Below are the code and all the weights of a small trained network. Each question names an input and a class and asks about switching units off, where a switched-off unit gives its printed mean instead of its output.

import numpy as np


def w(rows, s, z=0):
    codes = np.array(rows[::2]) - 128.0
    scale = np.full(codes.shape[1], s)
    scale[-1] = z or s
    return codes * scale


def f(y):
    return y / 2 * (1 + np.tanh(0.7978845608 * (y + 0.044715 * y**3)))


def log_softmax(a):
    a = a - a.max(-1, keepdims=True)
    return a - np.log(np.exp(a).sum(-1, keepdims=True))


def net(x, mask):
    res = np.array(x, float).reshape(1, 5) / 4 @ E
    y = f(res @ A[0][:, :-1].T + A[0][:, -1])
    res = res + np.where(mask, y, B[0][:, -1]) @ B[0][:, :-1]
    return log_softmax(res[-1] @ U[:, :-1].T + U[:, -1])


A, B = {}, {}
E = w([
[149,141,189,20,154,218,52,147,77,172],'x0',
[90,40,49,200,50,155,147,111,45,171],'x1',
[106,135,128,83,94,64,180,84,132,126],'x2',
[59,159,125,123,72,120,129,91,254,139],'x3',
[176,159,154,193,3,95,139,137,119,89],'x4',
],0.0099)
A[0] = w([
[54,76,91,198,56,188,132,115,178,147,108],'n1',
[4,61,66,151,117,33,168,109,190,133,88],'n2',
[156,83,111,174,52,176,113,147,46,127,40],'n3',
[120,157,141,120,21,246,91,127,124,163,152],'n4',
[100,53,105,129,203,217,130,116,88,165,253],'n5',
[105,54,99,110,191,156,110,145,90,151,61],'n6',
[189,109,141,182,92,63,111,153,127,91,55],'n7',
[105,87,148,68,5,135,97,122,126,151,59],'n8',
],0.012,0.0034)
B[0] = w([
[141,111,160,56,173,126,112,139,133,121,217],'n1',
[148,4,126,174,120,148,116,138,93,140,254],'n2',
[155,32,148,168,149,130,118,125,156,131,207],'n3',
[83,126,89,48,156,108,136,134,114,121,189],'n4',
[102,151,151,49,127,116,135,126,177,113,237],'n5',
[122,188,133,82,102,122,106,134,146,112,196],'n6',
[94,179,107,157,97,146,140,102,114,161,180],'n7',
[125,228,124,136,144,149,113,144,157,116,172],'n8',
],0.014,0.017)
U = w([
[147,89,132,16,221,137,78,138,150,91,254],'0',
[129,254,83,116,104,109,200,88,103,98,42],'1',
[186,18,121,175,142,141,141,93,114,150,13],'2',
],0.0099,0.0043)

Each question gives the input, the list of numbers given to net, and the class t.
The units are the neurons (one row each of A and B). Each row of codes is followed by its name. A weight is (code - 128) times the scale printed after its matrix; where a second scale follows, it is the last column's (A, B and U).
mask holds one flag per neuron, in row order. A switched-off neuron (its flag False) gives its mean, the last column of its row in B, instead of its output. The means were averaged over made-up inputs and are rounded, as every weight is.
A unit's drop is (log p(t) with every unit on - log p(t) with that unit switched off) / (log p(t) with every unit on - log p(t) with every unit switched off).
The circuit of an input: a set's keep is (log p(t) with only the set's units on - log p(t) with every unit switched off) / (log p(t) with every unit on - log p(t) with every unit switched off). Starting from all 8 units, units are removed one at a time, each time the one whose removal leaves the highest keep (on an exact tie, the one counted first), for as long as the keep stays at least 0.8.
units of the circuit, in order: the units of the circuit, biggest drop first
unit that matters most: the unit with the biggest drop
top k neurons: the k neurons with the biggest drops, biggest first
drop of u: that unit's drop, to one decimal
input [3,7,-4,-1,7], class 0: unit that matters most -> n4
input [-8,-6,0,-7,-4], class 1: units of the circuit, in order -> (n2, n3, n1)
input [-8,-4,-4,-2,4], class 1: top 3 neurons -> (n3, n7, n2)
input [8,-1,2,7,5], class 1: top 2 neurons -> (n8, n2)
input [-3,0,-2,2,7], class 2: top 2 neurons -> (n5, n6)
input [-6,-2,-8,0,6], class 1: top 2 neurons -> (n2, n7)
input [-1,-2,-2,7,8], class 1: top 3 neurons -> (n7, n3, n8)
input [-3,-5,7,0,4], class 1: top 3 neurons -> (n3, n7, n1)
input [-7,-4,-8,-4,7], class 1: top 2 neurons -> (n2, n7)
input [-2,-3,-6,-3,0], class 1: top 3 neurons -> (n2, n1, n3)
input [-5,-7,-1,-2,2], class 1: drop of n2 -> 0.3
input [-5,-6,8,-6,1], class 1: drop of n3 -> 0.2
input [-5,-1,2,-4,1], class 2: drop of n5 -> 0.1
input [-2,2,2,0,2], class 2: drop of n4 -> 0.0
input [-5,8,7,8,-8], class 2: units of the circuit, in order -> (n2)
